Below are the code and all the weights of a small trained network. Each question names an input and a class and asks about switching units off, where a switched-off unit gives its printed mean instead of its output.

import numpy as np


def w(rows, s, z=0):
    codes = np.array(rows[::2]) - 128.0
    scale = np.full(codes.shape[1], s)
    scale[-1] = z or s
    return codes * scale


def norm(h):
    return h / np.sqrt((h * h).mean(-1, keepdims=True) + 1e-5)


def f(y):
    return y / 2 * (1 + np.tanh(0.7978845608 * (y + 0.044715 * y**3)))


def log_softmax(a):
    a = a - a.max(-1, keepdims=True)
    return a - np.log(np.exp(a).sum(-1, keepdims=True))


def net(x, mask):
    res = np.array(x, float).reshape(1, 7) / 4 @ E
    u = 0
    for l in range(3):
        y = f(norm(res) @ A[l][:, :-1].T + A[l][:, -1])
        res = res + np.where(mask[u : u + 5], y, B[l][:, -1]) @ B[l][:, :-1]
        u += 5
    return log_softmax(norm(res)[-1] @ U[:, :-1].T + U[:, -1])


A, B = {}, {}
E = w([
[172,125,83,110,148,80,121,221,127,171,133,13],'x0',
[42,93,115,92,142,93,99,112,53,83,77,98],'x1',
[217,198,153,93,213,95,180,94,63,97,155,168],'x2',
[154,200,128,125,167,207,60,120,86,152,246,161],'x3',
[152,175,99,88,107,75,42,171,143,187,158,155],'x4',
[119,173,110,91,69,208,217,109,134,109,167,162],'x5',
[154,54,143,195,185,185,88,180,127,55,131,126],'x6',
],0.011)
A[0] = w([
[94,199,93,43,86,120,72,136,116,220,246,146,15],'L0N1',
[185,254,151,24,117,163,171,88,123,144,199,196,32],'L0N2',
[27,132,104,188,122,212,165,71,91,55,158,149,2],'L0N3',
[96,104,173,113,154,35,116,76,72,105,58,120,27],'L0N4',
[138,99,121,104,122,117,136,91,223,139,113,72,34],'L0N5',
],0.0077,0.008)
B[0] = w([
[87,246,85,138,87,191,23,7,120,188,104,20,226],'L0N1',
[204,125,84,208,65,106,212,151,38,231,206,252,255],'L0N2',
[145,2,197,84,106,185,80,60,50,88,161,94,199],'L0N3',
[157,174,157,127,134,75,56,56,108,130,5,147,175],'L0N4',
[127,116,172,246,33,146,189,155,52,127,106,124,127],'L0N5',
],0.0069,0.0052)
A[1] = w([
[153,200,123,76,99,111,194,116,152,111,207,184,2],'L1N1',
[207,134,116,169,98,110,222,143,159,147,152,99,44],'L1N2',
[2,99,50,97,63,112,191,178,191,158,72,112,4],'L1N3',
[66,187,72,93,142,137,76,133,120,164,163,104,34],'L1N4',
[181,123,120,94,216,101,123,247,88,136,183,61,14],'L1N5',
],0.0086,0.0067)
B[1] = w([
[200,75,101,117,170,139,187,166,56,166,112,185,224],'L1N1',
[107,162,112,252,136,125,167,72,169,111,112,134,221],'L1N2',
[180,79,251,95,35,122,117,159,89,182,124,88,254],'L1N3',
[98,185,101,109,130,118,105,146,177,110,128,81,220],'L1N4',
[223,89,61,122,146,178,89,95,132,50,135,61,227],'L1N5',
],0.011,0.0029)
A[2] = w([
[94,117,125,69,191,5,149,127,102,123,33,136,1],'L2N1',
[58,90,142,106,90,127,128,149,131,133,72,80,34],'L2N2',
[55,107,180,94,134,236,164,86,99,58,143,127,17],'L2N3',
[119,100,172,169,139,197,82,164,198,128,154,178,52],'L2N4',
[109,106,89,87,130,109,109,182,175,105,127,78,29],'L2N5',
],0.011,0.0055)
B[2] = w([
[79,143,163,247,95,60,53,45,113,8,177,185,222],'L2N1',
[186,147,158,81,99,86,183,160,57,132,125,159,208],'L2N2',
[21,56,55,105,172,228,154,127,78,174,77,125,254],'L2N3',
[93,155,136,31,185,75,137,164,170,114,139,166,196],'L2N4',
[204,88,158,162,140,199,165,75,80,113,184,164,153],'L2N5',
],0.011,0.0058)
U = w([
[64,245,79,73,94,127,42,110,119,215,167,81,174],'0',
[148,66,207,91,11,74,160,194,90,165,67,75,172],'1',
[195,199,89,129,143,138,232,98,63,183,195,254,175],'2',
[115,145,148,194,153,97,226,149,247,124,66,71,3],'3',
[218,91,71,130,205,134,79,173,141,68,136,31,123],'4',
[17,33,119,79,161,222,175,121,65,114,97,156,173],'5',
[77,117,160,176,118,18,99,58,78,17,88,146,120],'6',
[79,107,166,48,199,113,74,223,201,108,163,208,19],'7',
],0.017,0.0042)

Each question gives the input, the list of numbers given to net, and the class t.
The units are the neurons (one row each of A and B). Each row of codes is followed by its name. A weight is (code - 128) times the scale printed after its matrix; where a second scale follows, it is the last column's (A, B and U).
mask holds one flag per neuron, layer by layer. A switched-off neuron (its flag False) gives its mean, the last column of its row in B, instead of its output. The means were averaged over made-up inputs and are rounded, as every weight is.
A unit's drop is (log p(t) with every unit on - log p(t) with that unit switched off) / (log p(t) with every unit on - log p(t) with every unit switched off).
The circuit of an input: a set's keep is (log p(t) with only the set's units on - log p(t) with every unit switched off) / (log p(t) with every unit on - log p(t) with every unit switched off). Starting from the 12 units with the biggest drops (on a tie, the unit counted first), units are removed one at a time, each time the one whose removal leaves the highest keep (on an exact tie, the one counted first), for as long as the keep stays at least 0.8.
units of the circuit, in order: the units of the circuit, biggest drop first
k most important neurons: the k neurons with the biggest drops, biggest first
top k neurons in layer l: the k neurons of layer l with the biggest drops, biggest first
drop of u: that unit's drop, to one decimal
input [1,6,-8,-2,2,8,-1], class 1: units of the circuit, in order => [L1N3]
input [-6,0,2,1,2,6,6], class 5: 2 most important neurons => [L0N3; L2N3]
input [1,-4,6,0,-7,8,8], class 5: 2 most important neurons => [L2N3; L0N3]
input [6,-4,0,3,7,-4,0], class 4: top 2 neurons in layer 0 => [L0N2; L0N4]
input [0,4,-4,-4,2,-2,3], class 1: 2 most important neurons => [L1N3; L2N2]
input [2,-8,1,-4,8,-5,-1], class 4: 2 most important neurons => [L0N2; L1N5]
input [1,-7,-6,-1,-6,-1,5], class 3: 4 most important neurons => [L1N2; L0N3; L0N5; L2N3]
input [-3,-8,-6,-8,0,5,4], class 1: 2 most important neurons => [L1N3; L0N2]
input [1,6,-3,-5,6,-3,-4], class 6: 3 most important neurons => [L2N1; L0N4; L0N2]
input [-8,6,8,1,-1,8,2], class 5: top 2 neurons in layer 2 => [L2N3; L2N2]
input [-5,-7,-4,7,-7,-7,3], class 7: 2 most important neurons => [L2N4; L0N1]
input [4,-5,3,-2,2,-6,-5], class 4: 2 most important neurons => [L1N5; L0N2]
input [-5,3,-7,5,5,1,8], class 7: top 2 neurons in layer 2 => [L2N4; L2N5]
input [8,3,3,-5,-2,-4,1], class 6: most important neuron => [L2N1]
input [4,-1,-2,1,-7,2,-4], class 1: 2 most important neurons => [L1N3; L0N2]
input [-1,5,-3,-8,-7,4,-1], class 1: 2 most important neurons => [L1N3; L2N2]
input [3,-3,5,-7,-1,-6,5], class 6: top 2 neurons in layer 0 => [L0N4; L0N2]
input [0,8,7,-6,-2,7,2], class 6: drop of L2N1 => 3.7
input [6,3,5,-7,1,4,1], class 6: drop of L2N1 => 0.4
input [5,-8,-7,8,-5,1,6], class 7: drop of L1N5 => -0.1
input [0,6,0,-6,3,1,-8], class 6: drop of L2N1 => 4.4
